Below is a small trained network, with its code and all its weights. Each question gives an input and a class and asks what happens when units are switched off, that is, made to give their printed mean instead of their output.

import numpy as np


def w(rows, s, z=0):
    codes = np.array(rows[::2]) - 128.0
    scale = np.full(codes.shape[1], s)
    scale[-1] = z or s
    return codes * scale


def norm(h):
    return h / np.sqrt((h * h).mean(-1, keepdims=True) + 1e-5)


def f(y):
    return np.maximum(y, 0)


def log_softmax(a):
    a = a - a.max(-1, keepdims=True)
    return a - np.log(np.exp(a).sum(-1, keepdims=True))


def net(x, mask):
    res = np.array(x, float).reshape(1, 2) / 4 @ E
    u = 0
    for l in range(3):
        y = f(norm(res) @ A[l][:, :-1].T + A[l][:, -1])
        res = res + np.where(mask[u : u + 5], y, B[l][:, -1]) @ B[l][:, :-1]
        u += 5
    return log_softmax(norm(res)[-1] @ U[:, :-1].T + U[:, -1])


A, B = {}, {}
E = w([
[255,216,124,36,6,213,77,44,177,62,82],'x0',
[132,156,140,100,107,166,131,92,176,102,117],'x1',
],0.0075)
A[0] = w([
[235,199,92,59,1,148,90,77,123,130,107,125],'L0N1',
[155,157,156,110,92,231,136,82,193,107,132,115],'L0N2',
[148,165,131,110,107,189,128,75,187,129,118,78],'L0N3',
[110,127,143,95,100,140,109,116,140,97,108,1],'L0N4',
[192,162,117,126,104,156,74,104,145,90,64,52],'L0N5',
],0.0087,0.0076)
B[0] = w([
[114,198,193,81,127,167,201,8,254,112,82,250],'L0N1',
[134,99,75,112,56,179,52,224,52,113,198,201],'L0N2',
[88,42,112,137,75,156,105,170,52,69,150,179],'L0N3',
[126,98,40,167,123,125,75,127,71,134,186,132],'L0N4',
[101,116,102,157,206,12,105,130,83,215,150,181],'L0N5',
],0.0063,0.018)
A[1] = w([
[218,162,185,160,170,123,214,50,254,92,51,2],'L1N1',
[196,215,108,40,95,95,103,45,65,147,105,72],'L1N2',
[208,213,162,27,68,164,173,14,182,149,93,134],'L1N3',
[56,110,196,161,211,131,157,171,200,151,105,65],'L1N4',
[215,221,171,26,64,144,166,28,161,112,57,122],'L1N5',
],0.0072,0.0038)
B[1] = w([
[115,214,143,110,63,194,64,192,140,165,79,166],'L1N1',
[209,130,99,129,163,72,112,181,49,165,122,174],'L1N2',
[240,187,159,132,130,101,137,92,130,147,74,248],'L1N3',
[106,106,132,193,161,155,215,61,188,1,129,195],'L1N4',
[190,245,203,46,84,168,172,51,225,93,24,240],'L1N5',
],0.0077,0.014)
A[2] = w([
[41,140,174,135,230,71,222,60,163,155,110,84],'L2N1',
[138,168,231,88,48,161,119,12,222,171,95,1],'L2N2',
[76,202,182,114,140,120,177,58,206,183,80,8],'L2N3',
[54,115,148,207,148,143,153,156,194,180,167,11],'L2N4',
[80,138,171,109,98,199,184,110,253,189,150,17],'L2N5',
],0.0077,0.0065)
B[2] = w([
[47,94,154,200,177,160,188,47,233,56,171,239],'L2N1',
[209,232,168,80,136,116,172,91,187,172,36,249],'L2N2',
[138,206,125,119,87,186,16,254,54,184,59,185],'L2N3',
[107,145,162,117,132,163,199,25,165,133,102,177],'L2N4',
[52,86,113,124,174,109,140,140,63,130,144,150],'L2N5',
],0.0079,0.011)
U = w([
[219,252,175,37,87,150,130,98,173,145,45,202],'0',
[46,68,104,43,2,249,49,202,113,74,203,3],'1',
[168,90,106,147,177,73,109,163,71,190,140,70],'2',
[19,62,159,214,209,158,233,48,229,52,178,123],'3',
],0.0096,0.0056)

Each question gives the input, the list of numbers given to net, and the class t.
The units are the neurons (one row each of A and B). Each row of codes is followed by its name. A weight is (code - 128) times the scale printed after its matrix; where a second scale follows, it is the last column's (A, B and U).
mask holds one flag per neuron, layer by layer. A switched-off neuron (its flag False) gives its mean, the last column of its row in B, instead of its output. The means were averaged over made-up inputs and are rounded, as every weight is.
A unit's drop is (log p(t) with every unit on - log p(t) with that unit switched off) / (log p(t) with every unit on - log p(t) with every unit switched off).
unit that matters most: the unit with the biggest drop
k most important neurons: the k neurons with the biggest drops, biggest first
top k neurons in layer l: the k neurons of layer l with the biggest drops, biggest first
drop when u is switched off: that unit's drop, to one decimal
input [0,1], class 1: unit that matters most	L0N2
input [-2,7], class 1: 2 most important neurons	[L0N1; L1N5]
input [-3,0], class 3: 2 most important neurons	[L0N1; L0N2]
input [-3,-7], class 3: 2 most important neurons	[L0N2; L0N1]
input [0,8], class 1: top 2 neurons in layer 1	[L1N5; L1N3]
input [0,5], class 1: 3 most important neurons	[L0N2; L0N3; L1N5]
input [1,-6], class 2: top 3 neurons in layer 1	[L1N4; L1N5; L1N3]
input [-5,6], class 3: drop when L0N1 is switched off	1.9
input [-3,1], class 3: drop when L0N1 is switched off	2.0
input [-6,1], class 3: drop when L1N1 is switched off	0.0
input [-5,1], class 3: drop when L0N1 is switched off	0.3
